Below is a small trained network, with its code and all its weights. Each question gives an input and a class and asks what happens when units are switched off, that is, made to give their printed mean instead of their output.

import numpy as np


def w(rows, s, z=0):
    codes = np.array(rows[::2]) - 128.0
    scale = np.full(codes.shape[1], s)
    scale[-1] = z or s
    return codes * scale


def f(y):
    return np.maximum(y, 0)


def log_softmax(a):
    a = a - a.max(-1, keepdims=True)
    return a - np.log(np.exp(a).sum(-1, keepdims=True))


def net(x, mask):
    res = np.array(x, float).reshape(1, 7) / 4 @ E
    y = f(res @ A[0][:, :-1].T + A[0][:, -1])
    res = res + np.where(mask, y, B[0][:, -1]) @ B[0][:, :-1]
    return log_softmax(res[-1] @ U[:, :-1].T + U[:, -1])


A, B = {}, {}
E = w([
[71,177,69,150,47,157,117,1],'x0',
[183,89,180,212,204,98,77,142],'x1',
[204,106,14,158,106,172,72,185],'x2',
[98,98,146,236,148,102,156,168],'x3',
[179,10,130,195,91,95,49,114],'x4',
[239,131,93,132,226,219,99,162],'x5',
[119,192,128,170,140,103,55,111],'x6',
],0.0092)
A[0] = w([
[119,176,86,75,124,125,101,208,91],'N1',
[221,136,57,140,85,230,77,90,187],'N2',
[98,142,125,156,27,89,152,94,166],'N3',
[125,142,153,121,148,176,103,220,67],'N4',
[132,7,140,93,51,100,130,123,138],'N5',
[137,120,163,135,164,112,110,151,3],'N6',
[115,141,90,78,139,200,124,162,83],'N7',
[113,109,153,106,172,114,190,133,120],'N8',
[134,36,113,99,86,82,122,121,132],'N9',
[129,145,143,28,123,162,168,150,129],'N10',
[68,96,139,172,137,89,196,119,150],'N11',
[161,93,119,197,206,73,61,159,124],'N12',
[150,122,151,4,123,160,227,115,102],'N13',
[142,101,146,225,147,141,155,157,166],'N14',
[218,94,183,127,182,127,144,167,193],'N15',
[107,216,144,90,112,143,111,19,113],'N16',
[132,116,115,158,68,126,120,175,84],'N17',
],0.012,0.0053)
B[0] = w([
[169,111,190,84,82,45,157,166,169],'N1',
[112,103,33,187,226,61,78,146,252],'N2',
[45,151,113,86,79,116,122,129,213],'N3',
[173,101,159,117,172,113,141,128,168],'N4',
[158,65,184,115,68,137,146,29,191],'N5',
[190,129,134,91,142,132,137,165,149],'N6',
[149,134,134,114,170,125,147,176,178],'N7',
[166,216,148,167,196,130,122,137,170],'N8',
[119,60,167,96,85,120,104,47,176],'N9',
[100,176,67,55,132,135,255,183,199],'N10',
[106,218,138,111,160,149,214,167,186],'N11',
[140,150,170,163,169,177,103,88,222],'N12',
[57,153,66,153,130,182,168,173,219],'N13',
[97,159,170,90,169,175,103,48,188],'N14',
[175,98,175,125,170,57,110,130,218],'N15',
[74,98,174,29,64,128,178,34,221],'N16',
[102,131,120,98,156,54,102,82,154],'N17',
],0.0089,0.018)
U = w([
[45,179,122,119,129,151,180,131,15],'0',
[143,137,98,119,198,41,166,218,225],'1',
[118,65,17,201,176,69,57,110,130],'2',
[122,97,129,255,56,170,144,206,26],'3',
[74,108,177,73,44,81,154,69,255],'4',
[143,27,71,98,83,122,172,183,2],'5',
[212,78,233,159,178,96,104,122,145],'6',
],0.0091,0.0036)

Each question gives the input, the list of numbers given to net, and the class t.
The units are the neurons (one row each of A and B). Each row of codes is followed by its name. A weight is (code - 128) times the scale printed after its matrix; where a second scale follows, it is the last column's (A, B and U).
mask holds one flag per neuron, in row order. A switched-off neuron (its flag False) gives its mean, the last column of its row in B, instead of its output. The means were averaged over made-up inputs and are rounded, as every weight is.
A unit's drop is (log p(t) with every unit on - log p(t) with that unit switched off) / (log p(t) with every unit on - log p(t) with every unit switched off).
The circuit of an input: a set's keep is (log p(t) with only the set's units on - log p(t) with every unit switched off) / (log p(t) with every unit on - log p(t) with every unit switched off). Starting from the 12 units with the biggest drops (on a tie, the unit counted first), units are removed one at a time, each time the one whose removal leaves the highest keep (on an exact tie, the one counted first), for as long as the keep stays at least 0.8.
units of the circuit, in order: the units of the circuit, biggest drop first
unit that matters most: the unit with the biggest drop
top k neurons: the k neurons with the biggest drops, biggest first
drop of u: that unit's drop, to one decimal
input [-3,-1,-5,7,-5,8,1], class 6: units of the circuit, in order : (N2; N15)
input [6,0,6,6,-4,-1,7], class 2: unit that matters most : N2
input [-6,0,-8,7,3,-6,-1], class 6: units of the circuit, in order : (N16; N5)
input [0,2,7,4,-3,-4,2], class 2: top 2 neurons : (N16; N10)
input [0,4,2,1,-5,-5,-6], class 0: top 2 neurons : (N2; N15)
input [-4,-6,7,-7,5,6,-8], class 2: top 4 neurons : (N2; N11; N9; N5)
input [6,1,1,2,5,0,-2], class 2: top 2 neurons : (N16; N2)
input [-7,-8,-4,-7,-3,-6,7], class 0: top 2 neurons : (N13; N10)
input [7,-2,-2,-3,-7,-2,-6], class 0: top 2 neurons : (N13; N10)
input [-8,5,-6,3,-2,-5,-8], class 6: top 3 neurons : (N15; N5; N2)
input [-3,0,-2,4,7,-3,4], class 6: top 4 neurons : (N16; N12; N10; N13)
input [-1,7,8,0,-3,-6,-1], class 6: top 2 neurons : (N2; N13)
input [2,-2,-5,4,8,4,-3], class 6: top 4 neurons : (N16; N10; N3; N13)
input [1,-1,8,0,-1,5,0], class 2: units of the circuit, in order : (N2)
input [7,-7,-6,1,-6,6,8], class 4: drop of N5 : 0.0
input [2,-3,-1,-6,4,8,1], class 2: drop of N2 : 0.6
input [1,2,6,2,-6,-3,-2], class 1: drop of N14 : 0.1
